Each row has a name. Each question is about the rows just above it. Places in a row count from 1.

Columns, left to right: K F N L Z E Y H
Goz: [122 104 111 127 120 135 126 126]
veri: [156  90 113 156 118 118 156 118]
mima: [106 103 152 110  95  23 156 126]
mogi: [139 108  99 103 119 174  94 121]
Places of [156] in row veri:
1 4 7
Which column holds this, read top down? [104  90 103]
F
Which column holds this, read top down? [135 118]
E
Which column holds this, read top down? [156 156  94]
Y
Every place of [118] in veri:
5 6 8

Columns, left to right: V X W P
talo: [199  95 150 124]
napuv: [151 167 144 174]
mibab: [ 97 104 121 121]
Mizu: [127 127 127  73]
pomol: [ 76 125  98  91]
fud: [ 82 157 115 105]
segid: [164 192 128 170]
vani: [158 216 166 213]
At which places does Mizu hold [127]?
1 2 3
Which column holds [ 98 115] top down?
W
[ 76  82 164] is in which column, read top down?
V

Columns, left to right: Q D J R C S M U A
Musu: [157 117 138 132  88  38  38 101  38]
Bam: [133 106 133 141 106 135 142 116  99]
Makim: [145 123 130 132 103 142 151 110  75]
bap: [116 128 221  89 190 109 172 129 149]
Dof: [128 100 138 150 112 133 148 109  70]
lef: [125 128 141 120 139 121  91 131 157]
pifu: [115 127 190  39 168 112 160 128 145]
vos: [154  41 136 131  90 156 160 102  41]
Sudef: [142 125  60 161  83 141  81 135 173]
ler: [132 126  89 142 106 130 109 134 169]
[128 102 135] is in which column, read top down?
U
Every place of [90] in vos:
5
Every place of [38] in Musu:
6 7 9
Which column holds this, read top down? [138 141]
J
Which column holds [132 141 132  89 150] top down?
R
At which places does Bam hold [133]?
1 3
Which column holds this, read top down? [157 133 145 116 128 125 115]
Q

Columns, left to right: Fikek muku bel per rolip Duv
sug: [155 196  33  38  34  63]
kol: [34 63 34 63 34 63]
dusok: [212 119 140 203  86  38]
Which column holds [ 63 203] top down?
per
Every place of [34] in kol:
1 3 5

Columns, left to right: logu Nagi zarir mefol
fot: [148 101 209 149]
tura: [127 127 127 127]
Fes: [152 126  19 149]
Meti: [152 162 163  37]
vipez: [145  98  55 123]
Ker: [136  55 136  56]
midam: [150 102  90  50]
Which column holds [148 127 152 152] top down?
logu
Every place of [127] in tura:
1 2 3 4
Which column holds [149 127] top down?
mefol
Which column holds this, read top down? [101 127 126 162  98  55]
Nagi
Which column holds [101 127 126 162] top down?
Nagi
Places of [56] in row Ker:
4

Columns, left to right: luvo gazar Sen Div gupe Vifir Bugiv sopor Gokab
sot: [ 72  41 135 153  39 187 189 137 147]
Pako: [ 64 180  81  90  75  90 231 148  90]
tedu: [ 70 111  97 149  66 110 183  95  94]
rukiz: [137 114 130 161 124 106 113 118 102]
Kem: [196 153 146 145 137  96  80 168  84]
peb: [124 124 124 176  81 140 156 103 126]
gara: [ 64 180  81  90  75 145  64 148 134]
Zop: [181 154 141 155 139 125 116 191 117]
zif: [153 164 125 176 184 132 127 158 149]
Tudu: [216 200 150  79 175 119  75 196 122]
Every place of [124] in peb:
1 2 3
Which column holds this, read top down? [114 153 124]
gazar
Which column holds this, read top down? [111 114 153 124]
gazar
Every place of [90] in Pako:
4 6 9
[130 146 124  81] is in which column, read top down?
Sen
Which column holds [ 80 156  64 116 127] top down?
Bugiv

Columns, left to right: Giv seti par kose rimed givi
Zumip: [ 66 177  38  22 184 148]
keba: [102 107 102 116 161 134]
Bunal: [153  68  87 107  78 188]
seli: [86 86 78 77 86 77]
kezo: [ 70 169  49  43 180 138]
At which places does seli hold [77]?
4 6
At which places does seli hold [86]?
1 2 5

Columns, left to right: zuri zodo valaf Zeru teb puzam Tafan
dunaf: [139 113 167 145 128  95 130]
vuso: [185  91  91  95 112 159 167]
Pevo: [139 113 149 145 128  95 130]
dut: [126 122 123 124 128 124 141]
vuvir: [213  80  94  91 106 166 165]
mobes: [ 94  66 140 142 137 112 116]
tasu: [ 67 191 191 158 132  67 134]
Tera: [149 111 130 123 123 125 143]
Which column holds [113 122] top down?
zodo
Which column holds [159  95 124 166 112  67] top down?
puzam
Every place of [67] in tasu:
1 6
Which column holds [ 91 149 123] top down?
valaf
[128 112 128 128 106 137 132] is in which column, read top down?
teb

Columns, left to right: Gemib Led bod mizez lemol feki nezi figub
Vul: [102 127 134 136 136 156 103 108]
lifo: [150  82  49  81  71 141 131 104]
fimi: [109 163 189 165 126 120 123 145]
veni: [112 155 176 158 164 123 123 141]
vun: [116 127 157 146 128 127 123 123]
zug: [109 163 189 165 173 120 123 145]
zugad: [107 130 138 137 138 148 109 115]
peku: [102 127 134 136 136 156 147 143]
fufo: [129 138 138 136 139 138 133 129]
dadad: [135 107  94 108 103 137 127 115]
fibin: [102 127 134 136 136 163  97 102]
Which column holds [150 109 112 116 109 107 102 129 135] top down?
Gemib
Every place of [129] in fufo:
1 8
Places of [127] in row vun:
2 6
Every place of [136] in peku:
4 5

Columns, left to right: lopu Muz rul Tel
piv: [228 228 212 218]
zup: [53 49 72 60]
zor: [208 171 171 183]
Vib: [81 51 53 47]
tegi: [157 173 156 151]
Nin: [161 173 152 137]
Gezo: [157 160 160 160]
gisud: [154 140 153 140]
Which column holds this, read top down? [173 173 160]
Muz
Every place of [152] in Nin:
3
Places of [171] in row zor:
2 3
At which places does gisud hold [140]?
2 4
At which places does Gezo hold [160]?
2 3 4
At which places does piv hold [228]?
1 2
At which places does gisud hold [153]?
3

Columns, left to right: kefun vaza Mazen Zuzip
sono: [ 82 173 204 171]
Famar: [ 85 181 213 176]
bag: [143 141 118 116]
Zavim: [ 79 181 213 176]
Bez: [142  69 119  57]
Puva: [142  69  25  57]
nera: [143 125 118 116]
davuv: [ 82 189 233 179]
Which column holds [142 143  82] top down?
kefun
Which column holds [69 69] top down?
vaza
Which column holds [116 176  57  57] top down?
Zuzip

Columns, left to right: zitin sir zemuz nimon
Dur: [213 143 157 138]
konif: [216 142 147 145]
Fak: [216 142 147 191]
seb: [213 143 157 181]
Which column holds [138 145] top down?
nimon
Which column holds [138 145 191] top down?
nimon
Which column holds this, read top down? [142 142 143]
sir
Which column holds this, read top down? [216 213]
zitin

Columns, left to right: zofe nalov fupe Roka tem tekef bor lupup kur duni
lir: [ 69  86 201 127  95 179 222  40 159 100]
Seput: [ 60 123  93 114 181 136 108 154 123 136]
Zap: [ 78 142 199 153  55 173  43  69 162  29]
tadu: [ 89 136 101 115  57  28 207  64  98 195]
Which column holds this, read top down? [127 114 153]
Roka
Every place of [29] in Zap:
10
Places of [123] in row Seput:
2 9
Places of [154] in row Seput:
8

Columns, left to right: mabo gugit Nili bezug
Suzas: [151 108 107  41]
gevun: [144 166 113 166]
Fafub: [143 166 113  58]
rar: [ 98 112 143 116]
Which column holds [108 166] top down?
gugit
Places of [144] in row gevun:
1
Which column holds [ 41 166] top down?
bezug
Which column holds this, read top down? [ 41 166  58]
bezug
At which places does Suzas hold [107]?
3

Columns, left to right: medi gadi bom Gomo pavo Bevuz
nurut: [131 165  89  69 143 138]
zikat: [ 88  88  89  88 162 162]
lok: [ 48 139 138 138 138  87]
Every place of [89] in zikat:
3
Which column holds this, read top down? [88 48]
medi
Every place of [87] in lok:
6
Places of [88] in row zikat:
1 2 4

Columns, left to right: gimoz Genab kag gupad bisuf suke dez nofo
Zut: [186  73  39 198 107  73 152 221]
doli: [143 121 126 142 152 135 120 143]
nolud: [112 128 144 128  96 128 153 104]
Fav: [123 120 149 120 143 144 122 117]
ses: [173  86  60 182 112  86 147 199]
beg: [121 142 137 122 112 129 143 118]
fov: [185  74  41 196 108  75 151 218]
Every place of [104] in nolud:
8
Every place of [128] in nolud:
2 4 6
Which column holds [198 142 128 120] top down?
gupad
[135 128 144  86 129  75] is in which column, read top down?
suke
Which column holds this, read top down? [112 112 108]
bisuf
[143 104 117 199] is in which column, read top down?
nofo
Places of [144] in row Fav:
6

Columns, left to right: gabus mis dava zoke ramom vig Rus Kotul mek
lus: [ 53 142 119 165 143  73  55 125 182]
Kupi: [ 53 142 150 165 143  73  55 160 143]
Vufu: [128 151 151 192 219 192 195 128 151]
samu: [ 53 142 119 165 143 119 160 150 165]
Places of [151] in row Vufu:
2 3 9
At which places does Vufu hold [195]?
7
Places of [165] in row samu:
4 9
[142 142 151] is in which column, read top down?
mis
Places of [143] in row Kupi:
5 9
[160 128 150] is in which column, read top down?
Kotul

Columns, left to right: Pima vizu deki gesot sonob gafa sor pez lefum
dizi: [134 124 121 126  82 173 145 120  49]
Kuzog: [100  74  95  59 120 134 109 169 129]
Nobi: [129 135 135 102 102 102 135 124 102]
tup: [147 152 135 120 134 123 141 136 126]
Bavi: [131 131 133 131 147 112 124 131 145]
vulid: [120 123 124 121 135 121 119 135 142]
Pozu: [123 131 135 129 169  85 116 134 190]
Every place of [121] in vulid:
4 6
Every place of [135] in Nobi:
2 3 7
Places of [131] in row Bavi:
1 2 4 8
[129 102 126] is in which column, read top down?
lefum
At which places does tup hold [136]?
8
Which column holds [120 102 134 147 135] top down?
sonob
Which column holds this, read top down? [123 112]
gafa

